Below is a small trained network, with its code and all its weights. Each question gives an input and a target symbol and asks what happens when units are switched off, that is, made to give their printed mean instead of their output.

import numpy as np


def w(rows, s, z=0):
    codes = np.array(rows[::2]) - 128.0
    scale = np.full(codes.shape[1], s)
    scale[-1] = z or s
    return codes * scale


def f(y):
    return y / 2 * (1 + np.tanh(0.7978845608 * (y + 0.044715 * y**3)))


def softmax(a):
    e = np.exp(a - a.max(-1, keepdims=True))
    return e / e.sum(-1, keepdims=True)


def log_softmax(a):
    a = a - a.max(-1, keepdims=True)
    return a - np.log(np.exp(a).sum(-1, keepdims=True))


def net(x, mask):
    ids = ['αβγζηθλμπσφω'.index(c) for c in x.split()]
    T = len(ids)
    res = E[ids] + P[:T]
    q, k, v = (res @ M[0].T for M in (Q, K, V))
    z = softmax(np.where(np.tri(T) > 0, q @ k.T / 2**0.5, -1e9)) @ v
    res = res + np.where(mask[0], z, O[0][:, -1]) @ O[0][:, :-1]
    y = f(res @ A[0][:, :-1].T + A[0][:, -1])
    res = res + np.where(mask[1:9], y, B[0][:, -1]) @ B[0][:, :-1]
    return log_softmax(res[-1] @ U[:, :-1].T + U[:, -1])


Q, K, V, O, A, B = {}, {}, {}, {}, {}, {}
E = w([
[143,154,67,157,6,115],'α',
[149,158,136,95,218,156],'β',
[129,99,20,78,186,167],'γ',
[45,83,150,91,194,116],'ζ',
[102,180,144,105,239,71],'η',
[115,179,179,187,80,173],'θ',
[84,95,56,77,25,157],'λ',
[145,207,110,99,90,63],'μ',
[121,124,79,117,66,62],'π',
[67,208,121,131,176,95],'σ',
[89,96,115,174,128,139],'φ',
[102,81,125,174,139,122],'ω',
],0.022)
P = w([
[139,235,137,191,236,162],'0',
[137,189,131,178,197,155],'1',
[140,160,143,163,171,144],'2',
[140,130,155,154,143,137],'3',
[139,105,158,144,116,130],'4',
[134,80,164,139,96,125],'5',
[131,58,167,131,72,121],'6',
[133,35,175,128,53,112],'7',
[124,8,185,130,36,106],'8',
[129,1,153,106,16,116],'9',
],0.0086)
Q[0] = w([
[214,82,179,126,118,250],'head 0',
[195,160,91,217,61,101],'head 0',
],0.019)
K[0] = w([
[197,71,143,118,142,254],'head 0',
[139,206,144,150,36,122],'head 0',
],0.021)
V[0] = w([
[31,154,151,1,79,250],'head 0',
[106,248,116,106,153,153],'head 0',
],0.0097)
O[0] = w([
[2,111,187,207,157,166,127],'head 0',
[86,56,153,135,54,138,254],'head 0',
],0.0099,0.0052)
A[0] = w([
[133,107,136,71,150,125,61],'neuron 0',
[110,96,133,92,125,115,241],'neuron 1',
[111,95,152,148,103,88,57],'neuron 2',
[161,201,139,176,180,155,83],'neuron 3',
[126,253,143,169,156,103,206],'neuron 4',
[190,129,163,139,118,119,146],'neuron 5',
[123,101,139,159,129,102,254],'neuron 6',
[131,172,131,133,183,155,43],'neuron 7',
],0.022,0.0033)
B[0] = w([
[129,125,58,109,55,198,152],'neuron 0',
[159,164,178,174,132,88,235],'neuron 1',
[140,87,43,113,135,192,255],'neuron 2',
[152,214,160,149,98,229,144],'neuron 3',
[164,51,125,163,172,6,179],'neuron 4',
[65,189,141,89,166,170,179],'neuron 5',
[101,172,169,129,81,101,222],'neuron 6',
[136,91,131,41,209,87,148],'neuron 7',
],0.02,0.008)
U = w([
[118,135,66,139,91,5,207],'α',
[111,203,89,65,74,157,100],'β',
[111,146,124,131,123,146,91],'γ',
[123,133,121,133,125,142,55],'ζ',
[122,76,77,109,166,150,208],'η',
[127,95,118,126,113,149,51],'θ',
[82,163,109,155,141,166,57],'λ',
[167,105,184,72,106,194,254],'μ',
[77,123,159,92,122,107,147],'π',
[121,88,159,78,82,147,61],'σ',
[164,154,148,217,161,131,170],'φ',
[129,204,104,170,153,159,95],'ω',
],0.012,0.0042)

Each question gives the input, a string of symbols that net reads in full, and the target symbol t.
The units are the heads (2 rows each of Q, K, V and O) and the neurons (one row each of A and B). Each row of codes is followed by its name. A weight is (code - 128) times the scale printed after its matrix; where a second scale follows, it is the last column's (O, A, B and U).
mask holds one flag per unit, heads first, then neurons. A switched-off unit (its flag False) gives its mean, the last column of its rows in O or B, instead of its output. The means were averaged over made-up inputs and are rounded, as every weight is.
A unit's drop is (log p(t) with every unit on - log p(t) with that unit switched off) / (log p(t) with every unit on - log p(t) with every unit switched off).
The circuit of an input: a set's keep is (log p(t) with only the set's units on - log p(t) with every unit switched off) / (log p(t) with every unit on - log p(t) with every unit switched off). Starting from all 9 units, units are removed one at a time, each time the one whose removal leaves the highest keep (on an exact tie, the one counted first), for as long as the keep stays at least 0.8.
circuit, biggest first: the units of the circuit, biggest drop first
unit that matters most: the unit with the biggest drop
top k neurons: the k neurons with the biggest drops, biggest first
drop when u is switched off: that unit's drop, to one decimal
input λ θ φ, target λ: unit that matters most => head 0
input μ γ α α α α φ λ, target α: top 2 neurons => neuron 1; neuron 5
input ζ α λ λ η φ, target λ: top 3 neurons => neuron 4; neuron 6; neuron 2
input η α λ α, target β: top 2 neurons => neuron 5; neuron 4
input π ω ω θ π, target β: top 2 neurons => neuron 5; neuron 4
input π ω μ α θ, target φ: circuit, biggest first => neuron 4; neuron 3
input θ π π, target β: circuit, biggest first => neuron 5; head 0
input β φ γ θ η μ η, target β: top 2 neurons => neuron 0; neuron 4
input γ θ θ λ λ μ ω ζ η, target α: top 3 neurons => neuron 4; neuron 2; neuron 3
input ζ θ β, target μ: circuit, biggest first => neuron 3; neuron 7
input λ λ μ ζ φ α θ, target φ: circuit, biggest first => head 0; neuron 4; neuron 3
input η θ θ α π α γ η, target β: circuit, biggest first => head 0; neuron 0
input π η ω μ β, target μ: circuit, biggest first => neuron 7; neuron 3
input θ α γ π η, target α: circuit, biggest first => neuron 4
input ζ λ μ ω φ η γ μ, target β: drop when neuron 4 is switched off => 0.2
input α γ θ ζ, target π: drop when neuron 2 is switched off => 0.0
input ω γ σ φ μ π μ, target β: drop when neuron 5 is switched off => 0.8
